Below is a small trained network, with its code and all its weights. Each question gives an input and a class and asks what happens when units are switched off, that is, made to give their printed mean instead of their output.

import numpy as np


def w(rows, s, z=0):
    codes = np.array(rows[::2]) - 128.0
    scale = np.full(codes.shape[1], s)
    scale[-1] = z or s
    return codes * scale


def f(y):
    return np.maximum(y, 0)


def log_softmax(a):
    a = a - a.max(-1, keepdims=True)
    return a - np.log(np.exp(a).sum(-1, keepdims=True))


def net(x, mask):
    res = np.array(x, float).reshape(1, 5) / 4 @ E
    y = f(res @ A[0][:, :-1].T + A[0][:, -1])
    res = res + np.where(mask, y, B[0][:, -1]) @ B[0][:, :-1]
    return log_softmax(res[-1] @ U[:, :-1].T + U[:, -1])


A, B = {}, {}
E = w([
[131,173,45,220,17,102],'x0',
[15,191,121,61,108,136],'x1',
[191,254,155,128,107,233],'x2',
[82,53,82,167,127,227],'x3',
[177,75,122,56,15,137],'x4',
],0.0074)
A[0] = w([
[152,110,126,84,61,135,65],'N1',
[82,56,121,125,126,50,69],'N2',
[71,93,100,186,78,200,117],'N3',
[145,124,99,124,8,117,100],'N4',
[19,196,102,134,49,118,99],'N5',
[213,115,110,240,105,106,142],'N6',
[154,200,133,116,91,19,82],'N7',
[85,111,103,192,78,54,108],'N8',
[87,194,101,247,159,102,121],'N9',
[129,91,138,55,170,124,20],'N10',
[167,214,128,155,90,197,3],'N11',
],0.019,0.0037)
B[0] = w([
[79,112,137,117,153,36,201],'N1',
[133,203,60,112,95,67,245],'N2',
[173,69,65,212,200,149,217],'N3',
[86,67,214,174,55,135,247],'N4',
[145,159,162,3,210,154,234],'N5',
[134,154,152,4,209,159,240],'N6',
[157,55,60,212,203,175,232],'N7',
[172,201,134,149,57,161,226],'N8',
[76,43,195,164,54,87,231],'N9',
[166,104,216,125,89,197,208],'N10',
[168,223,65,140,48,90,226],'N11',
],0.022,0.013)
U = w([
[156,219,51,135,72,138,93],'0',
[159,119,179,116,90,220,252],'1',
[139,128,136,1,213,166,68],'2',
[156,64,39,206,194,187,115],'3',
[61,67,194,156,91,74,88],'4',
[108,134,105,115,161,185,216],'5',
],0.009,0.0039)

Each question gives the input, the list of numbers given to net, and the class t.
The units are the neurons (one row each of A and B). Each row of codes is followed by its name. A weight is (code - 128) times the scale printed after its matrix; where a second scale follows, it is the last column's (A, B and U).
mask holds one flag per neuron, in row order. A switched-off neuron (its flag False) gives its mean, the last column of its row in B, instead of its output. The means were averaged over made-up inputs and are rounded, as every weight is.
A unit's drop is (log p(t) with every unit on - log p(t) with that unit switched off) / (log p(t) with every unit on - log p(t) with every unit switched off).
The circuit of an input: a set's keep is (log p(t) with only the set's units on - log p(t) with every unit switched off) / (log p(t) with every unit on - log p(t) with every unit switched off). Starting from all 11 units, units are removed one at a time, each time the one whose removal leaves the highest keep (on an exact tie, the one counted first), for as long as the keep stays at least 0.8.
units of the circuit, in order: the units of the circuit, biggest drop first
unit that matters most: the unit with the biggest drop
top k neurons: the k neurons with the biggest drops, biggest first
drop when u is switched off: that unit's drop, to one decimal
input [6,-4,8,5,4], class 0: unit that matters most	N11
input [3,0,7,-1,-8], class 4: top 2 neurons	N9, N2
input [0,4,4,2,5], class 4: top 3 neurons	N6, N4, N2
input [-8,1,-3,-6,-8], class 1: top 2 neurons	N10, N1
input [6,7,-2,-7,-2], class 2: top 3 neurons	N5, N3, N10
input [1,-1,1,5,5], class 3: top 2 neurons	N3, N9
input [-7,-6,-6,3,8], class 4: top 3 neurons	N6, N11, N5
input [-7,0,-8,-8,-1], class 0: top 2 neurons	N2, N3
input [7,2,-2,1,-4], class 1: units of the circuit, in order	N9, N8, N5, N1
input [-4,-5,-2,2,4], class 2: top 3 neurons	N4, N9, N8
input [8,-2,1,-4,-8], class 1: top 4 neurons	N9, N6, N8, N1
input [7,4,1,8,0], class 3: top 2 neurons	N3, N10
input [0,-6,6,-6,1], class 0: top 4 neurons	N11, N5, N3, N10
input [7,-2,3,-8,7], class 3: top 4 neurons	N7, N9, N10, N1
input [5,1,-5,1,8], class 4: unit that matters most	N4
input [2,6,3,6,-5], class 2: top 3 neurons	N5, N7, N4
input [8,8,-7,-7,-5], class 1: units of the circuit, in order	N8, N9, N5
input [8,0,-7,2,-3], class 1: units of the circuit, in order	N8, N9, N6
input [4,0,0,2,-6], class 4: drop when N5 is switched off	0.0
input [-4,8,5,0,-5], class 2: units of the circuit, in order	N5
input [5,7,1,8,1], class 3: drop when N6 is switched off	1.8
input [8,8,5,2,-1], class 1: drop when N11 is switched off	2.0
